Here is a tiny trained network, its code and every weight. The questions are about switching its units off for an input and a class, where a switched-off unit gives its printed mean instead of its output.

import numpy as np


def w(rows, s, z=0):
    codes = np.array(rows[::2]) - 128.0
    scale = np.full(codes.shape[1], s)
    scale[-1] = z or s
    return codes * scale


def f(y):
    return np.maximum(y, 0)


def log_softmax(a):
    a = a - a.max(-1, keepdims=True)
    return a - np.log(np.exp(a).sum(-1, keepdims=True))


def net(x, mask):
    res = np.array(x, float).reshape(1, 3) / 4 @ E
    y = f(res @ A[0][:, :-1].T + A[0][:, -1])
    res = res + np.where(mask, y, B[0][:, -1]) @ B[0][:, :-1]
    return log_softmax(res[-1] @ U[:, :-1].T + U[:, -1])


A, B = {}, {}
E = w([
[148,122,124,190,136,143,184],'x0',
[106,141,13,157,167,233,80],'x1',
[138,107,157,107,8,131,116],'x2',
],0.013)
A[0] = w([
[105,112,120,107,125,103,120,33],'n1',
[145,139,140,103,113,109,135,56],'n2',
[110,109,81,129,83,146,103,193],'n3',
[93,131,112,129,150,101,125,108],'n4',
[140,132,138,113,148,121,95,16],'n5',
[127,136,169,139,119,125,131,213],'n6',
[148,130,103,130,127,99,161,112],'n7',
[155,142,138,143,159,119,142,71],'n8',
[109,125,181,82,64,73,104,165],'n9',
[131,126,54,134,251,155,95,143],'n10',
[78,138,122,143,115,120,135,65],'n11',
[106,145,119,123,154,159,159,50],'n12',
[110,131,136,172,172,120,202,93],'n13',
[126,122,159,133,107,86,154,229],'n14',
[116,154,79,119,73,156,113,142],'n15',
[131,113,120,127,121,195,93,246],'n16',
[104,115,114,145,192,147,135,124],'n17',
[154,126,143,130,136,127,125,188],'n18',
[130,129,109,168,212,145,158,254],'n19',
],0.018,0.004)
B[0] = w([
[160,147,135,121,132,130,109,137],'n1',
[155,170,122,86,194,142,107,157],'n2',
[144,105,57,155,104,113,74,176],'n3',
[90,135,142,114,113,154,120,146],'n4',
[116,123,126,97,125,119,120,134],'n5',
[169,123,166,154,90,103,112,170],'n6',
[164,112,122,138,144,122,132,145],'n7',
[67,65,127,124,149,159,93,152],'n8',
[174,170,186,52,65,135,147,239],'n9',
[76,252,150,123,132,128,206,250],'n10',
[119,120,153,149,82,53,133,129],'n11',
[119,141,141,104,140,109,149,154],'n12',
[170,57,104,188,141,134,157,183],'n13',
[183,95,185,96,159,142,96,202],'n14',
[81,50,43,96,150,126,88,175],'n15',
[177,158,48,170,96,123,106,184],'n16',
[62,148,161,117,140,139,150,184],'n17',
[155,141,157,159,103,115,113,147],'n18',
[85,139,167,225,162,116,141,219],'n19',
],0.027,0.022)
U = w([
[143,116,66,161,89,91,86,146],'0',
[207,106,208,98,103,89,120,168],'1',
[98,59,136,122,186,152,177,31],'2',
[177,36,205,254,186,96,175,44],'3',
[83,177,154,218,166,100,198,242],'4',
[132,121,218,168,169,91,164,2],'5',
],0.0093,0.0039)

Each question gives the input, the list of numbers given to net, and the class t.
The units are the neurons (one row each of A and B). Each row of codes is followed by its name. A weight is (code - 128) times the scale printed after its matrix; where a second scale follows, it is the last column's (A, B and U).
mask holds one flag per neuron, in row order. A switched-off neuron (its flag False) gives its mean, the last column of its row in B, instead of its output. The means were averaged over made-up inputs and are rounded, as every weight is.
A unit's drop is (log p(t) with every unit on - log p(t) with that unit switched off) / (log p(t) with every unit on - log p(t) with every unit switched off).
The circuit of an input: a set's keep is (log p(t) with only the set's units on - log p(t) with every unit switched off) / (log p(t) with every unit on - log p(t) with every unit switched off). Starting from the 12 units with the biggest drops (on a tie, the unit counted first), units are removed one at a time, each time the one whose removal leaves the highest keep (on an exact tie, the one counted first), for as long as the keep stays at least 0.8.
circuit, biggest first: the units of the circuit, biggest drop first
top k neurons: the k neurons with the biggest drops, biggest first
drop of u: that unit's drop, to one decimal
input [1,5,2], class 0: circuit, biggest first -> (n3, n15)
input [7,-3,-7], class 3: circuit, biggest first -> (n13)
input [0,-7,-5], class 1: top 2 neurons -> (n19, n9)
input [-5,-3,-5], class 5: top 2 neurons -> (n10, n16)
input [-1,-6,-5], class 1: top 2 neurons -> (n19, n14)
input [7,0,-1], class 3: top 2 neurons -> (n10, n13)
input [7,-2,4], class 1: drop of n19 -> 0.6
input [1,-3,-3], class 3: drop of n10 -> 0.2
input [-1,4,1], class 0: drop of n19 -> 0.3
input [-7,0,7], class 1: drop of n9 -> 4.7
